Below is a small trained network, with its code and all its weights. Each question gives an input and a class and asks what happens when units are switched off, that is, made to give their printed mean instead of their output.

import numpy as np


def w(rows, s, z=0):
    codes = np.array(rows[::2]) - 128.0
    scale = np.full(codes.shape[1], s)
    scale[-1] = z or s
    return codes * scale


def f(y):
    return np.maximum(y, 0)


def log_softmax(a):
    a = a - a.max(-1, keepdims=True)
    return a - np.log(np.exp(a).sum(-1, keepdims=True))


def net(x, mask):
    res = np.array(x, float).reshape(1, 7) / 4 @ E
    y = f(res @ A[0][:, :-1].T + A[0][:, -1])
    res = res + np.where(mask, y, B[0][:, -1]) @ B[0][:, :-1]
    return log_softmax(res[-1] @ U[:, :-1].T + U[:, -1])


A, B = {}, {}
E = w([
[199,109,177,112,41,134,53,18,119],'x0',
[68,181,211,69,108,181,195,95,128],'x1',
[121,44,131,126,147,164,206,74,168],'x2',
[125,201,62,254,117,145,148,161,147],'x3',
[77,181,120,124,39,235,120,84,25],'x4',
[146,166,94,96,70,146,142,154,94],'x5',
[50,154,138,82,66,149,167,172,133],'x6',
],0.0061)
A[0] = w([
[85,134,100,51,54,153,166,167,105,157],'neuron 1',
[242,56,136,114,176,33,115,138,189,177],'neuron 2',
[198,178,49,163,103,118,29,134,41,160],'neuron 3',
[74,196,79,151,123,187,171,177,117,199],'neuron 4',
[37,104,155,110,182,166,193,137,211,169],'neuron 5',
[62,135,162,90,59,185,115,85,71,161],'neuron 6',
[170,119,10,163,128,121,75,156,60,158],'neuron 7',
[120,107,168,87,98,136,94,104,153,196],'neuron 8',
[69,143,162,94,64,186,131,121,89,158],'neuron 9',
[217,83,79,158,162,21,56,143,197,162],'neuron 10',
[152,5,149,68,140,115,156,40,127,252],'neuron 11',
[53,146,141,96,83,185,182,188,95,118],'neuron 12',
[136,128,149,143,89,132,67,34,88,220],'neuron 13',
[42,138,91,124,174,114,141,188,146,200],'neuron 14',
[73,148,150,100,160,88,121,253,86,149],'neuron 15',
],0.0064,0.004)
B[0] = w([
[155,175,97,95,105,33,72,141,154,220],'neuron 1',
[193,209,117,166,213,108,29,194,171,253],'neuron 2',
[59,105,155,209,146,192,176,132,95,236],'neuron 3',
[84,132,58,151,155,77,111,173,101,249],'neuron 4',
[59,138,137,196,179,185,177,183,83,231],'neuron 5',
[190,199,178,11,99,65,93,105,98,244],'neuron 6',
[59,61,122,225,126,185,199,123,104,213],'neuron 7',
[140,178,170,63,128,90,103,100,70,192],'neuron 8',
[150,176,111,74,108,66,101,128,101,232],'neuron 9',
[155,182,78,203,171,90,111,201,208,251],'neuron 10',
[149,243,228,90,197,186,25,131,70,253],'neuron 11',
[143,154,85,109,128,42,81,187,154,225],'neuron 12',
[104,152,185,110,129,176,146,105,37,237],'neuron 13',
[3,113,89,206,161,131,171,179,79,226],'neuron 14',
[32,91,23,190,159,110,185,248,78,208],'neuron 15',
],0.0055,0.0062)
U = w([
[60,116,63,148,109,109,192,166,97,155],'0',
[174,13,88,69,81,118,184,62,195,7],'1',
[181,158,100,106,144,49,64,166,153,130],'2',
[95,129,159,139,157,221,130,131,89,162],'3',
[154,113,90,174,113,147,141,129,165,73],'4',
[168,142,171,63,73,124,110,61,87,138],'5',
[184,2,103,61,67,117,209,69,206,1],'6',
],0.0093,0.0061)

Each question gives the input, the list of numbers given to net, and the class t.
The units are the neurons (one row each of A and B). Each row of codes is followed by its name. A weight is (code - 128) times the scale printed after its matrix; where a second scale follows, it is the last column's (A, B and U).
mask holds one flag per neuron, in row order. A switched-off neuron (its flag False) gives its mean, the last column of its row in B, instead of its output. The means were averaged over made-up inputs and are rounded, as every weight is.
A unit's drop is (log p(t) with every unit on - log p(t) with that unit switched off) / (log p(t) with every unit on - log p(t) with every unit switched off).
The circuit of an input: a set's keep is (log p(t) with only the set's units on - log p(t) with every unit switched off) / (log p(t) with every unit on - log p(t) with every unit switched off). Starting from the 12 units with the biggest drops (on a tie, the unit counted first), units are removed one at a time, each time the one whose removal leaves the highest keep (on an exact tie, the one counted first), for as long as the keep stays at least 0.8.
units of the circuit, in order: the units of the circuit, biggest drop first
k most important neurons: the k neurons with the biggest drops, biggest first
drop when u is switched off: that unit's drop, to one decimal
input [4,-6,-5,8,-2,6,1], class 0: units of the circuit, in order -> [neuron 7]
input [3,-3,4,6,4,-4,-8], class 3: units of the circuit, in order -> [neuron 13; neuron 3; neuron 12]
input [6,-2,-4,-4,3,-3,-7], class 3: units of the circuit, in order -> [neuron 3; neuron 13]
input [1,5,-8,-2,-3,-7,7], class 0: units of the circuit, in order -> [neuron 15; neuron 11]
input [-3,5,6,-6,-6,-5,5], class 3: units of the circuit, in order -> [neuron 11; neuron 5]
input [-1,-4,-3,-2,2,5,-3], class 0: units of the circuit, in order -> [neuron 11; neuron 7]
input [4,-8,-7,7,5,-6,4], class 3: 2 most important neurons -> [neuron 3; neuron 15]
input [0,5,3,8,8,3,-2], class 5: drop when neuron 10 is switched off -> 0.2
input [4,-8,-3,0,8,-3,-3], class 3: drop when neuron 3 is switched off -> 0.2
input [2,-7,4,0,3,-5,1], class 3: drop when neuron 14 is switched off -> -0.1
input [7,-2,-8,2,6,7,5], class 5: drop when neuron 6 is switched off -> 0.3
